Below is a small trained network, with its code and all its weights. Each question gives an input and a class and asks what happens when units are switched off, that is, made to give their printed mean instead of their output.

import numpy as np


def w(rows, s, z=0):
    codes = np.array(rows[::2]) - 128.0
    scale = np.full(codes.shape[1], s)
    scale[-1] = z or s
    return codes * scale


def f(y):
    return y / 2 * (1 + np.tanh(0.7978845608 * (y + 0.044715 * y**3)))


def log_softmax(a):
    a = a - a.max(-1, keepdims=True)
    return a - np.log(np.exp(a).sum(-1, keepdims=True))


def net(x, mask):
    res = np.array(x, float).reshape(1, 5) / 4 @ E
    y = f(res @ A[0][:, :-1].T + A[0][:, -1])
    res = res + np.where(mask, y, B[0][:, -1]) @ B[0][:, :-1]
    return log_softmax(res[-1] @ U[:, :-1].T + U[:, -1])


A, B = {}, {}
E = w([
[110,106,134,118,170,119,209,60,45],'x0',
[98,206,132,206,120,113,87,47,104],'x1',
[132,139,76,64,133,2,160,104,187],'x2',
[122,63,146,225,57,91,228,148,118],'x3',
[233,163,70,225,122,70,100,95,100],'x4',
],0.0096)
A[0] = w([
[99,189,108,124,143,87,87,79,118,134],'N1',
[155,91,121,127,206,136,139,110,111,176],'N2',
[155,197,116,111,166,120,61,103,115,240],'N3',
[159,106,115,225,113,100,122,124,170,88],'N4',
[139,243,78,126,152,129,92,84,200,227],'N5',
[193,189,183,116,151,253,59,115,116,137],'N6',
[85,109,165,86,164,124,135,255,194,193],'N7',
[149,107,92,79,51,159,92,170,229,176],'N8',
[35,104,173,113,146,144,215,118,114,156],'N9',
[44,106,137,85,155,141,156,116,155,254],'N10',
[129,225,140,147,147,96,97,87,132,104],'N11',
[57,249,123,95,166,113,94,83,108,141],'N12',
[166,126,62,110,112,36,126,131,177,99],'N13',
[70,108,81,125,104,93,98,66,113,85],'N14',
[165,105,110,110,179,114,130,94,55,135],'N15',
],0.0099,0.0033)
B[0] = w([
[61,245,21,145,81,37,110,83,71,197],'N1',
[202,78,126,169,113,123,156,145,168,158],'N2',
[36,161,90,98,97,173,207,111,129,225],'N3',
[187,99,227,69,144,182,148,142,160,206],'N4',
[125,231,123,67,69,69,132,137,122,242],'N5',
[80,63,2,129,140,200,107,44,192,236],'N6',
[225,80,220,156,167,137,95,151,147,250],'N7',
[219,79,193,115,87,180,165,201,236,237],'N8',
[92,213,104,28,63,163,172,182,116,213],'N9',
[171,145,219,65,94,113,169,179,189,210],'N10',
[32,194,105,193,124,58,95,60,58,203],'N11',
[156,166,108,128,42,98,170,181,93,221],'N12',
[117,112,94,132,114,225,184,118,136,210],'N13',
[104,122,93,143,158,80,118,98,79,154],'N14',
[138,73,207,78,166,120,109,117,200,172],'N15',
],0.0082,0.011)
U = w([
[219,133,254,155,182,102,119,169,132,173],'0',
[77,201,75,227,141,62,75,52,37,4],'1',
[136,201,109,113,61,129,187,136,108,186],'2',
[159,85,109,158,212,205,78,94,168,114],'3',
],0.0087,0.0033)

Each question gives the input, the list of numbers given to net, and the class t.
The units are the neurons (one row each of A and B). Each row of codes is followed by its name. A weight is (code - 128) times the scale printed after its matrix; where a second scale follows, it is the last column's (A, B and U).
mask holds one flag per neuron, in row order. A switched-off neuron (its flag False) gives its mean, the last column of its row in B, instead of its output. The means were averaged over made-up inputs and are rounded, as every weight is.
A unit's drop is (log p(t) with every unit on - log p(t) with that unit switched off) / (log p(t) with every unit on - log p(t) with every unit switched off).
The circuit of an input: a set's keep is (log p(t) with only the set's units on - log p(t) with every unit switched off) / (log p(t) with every unit on - log p(t) with every unit switched off). Starting from the 12 units with the biggest drops (on a tie, the unit counted first), units are removed one at a time, each time the one whose removal leaves the highest keep (on an exact tie, the one counted first), for as long as the keep stays at least 0.8.
circuit, biggest first: the units of the circuit, biggest drop first
most important unit: the unit with the biggest drop
top k neurons: the k neurons with the biggest drops, biggest first
drop when u is switched off: that unit's drop, to one decimal
input [-7,-2,-6,-6,1], class 3: most important unit	N6
input [1,-2,-5,8,-8], class 0: top 4 neurons	[N7 N3 N1 N6]
input [-2,4,-1,3,3], class 1: circuit, biggest first	[N8 N10]
input [1,6,4,8,6], class 1: top 2 neurons	[N8 N11]
input [-3,8,2,8,8], class 1: top 2 neurons	[N11 N8]
input [-3,3,0,5,6], class 0: top 2 neurons	[N4 N6]
input [-5,6,3,-2,5], class 1: top 2 neurons	[N11 N1]
input [0,4,7,-8,0], class 1: top 2 neurons	[N11 N1]
input [-5,2,-1,-2,-6], class 0: drop when N7 is switched off	0.2
input [3,5,8,0,-1], class 1: drop when N11 is switched off	0.1
input [2,-5,0,-1,1], class 0: drop when N6 is switched off	0.3
input [-5,0,-8,0,-7], class 3: drop when N6 is switched off	1.5
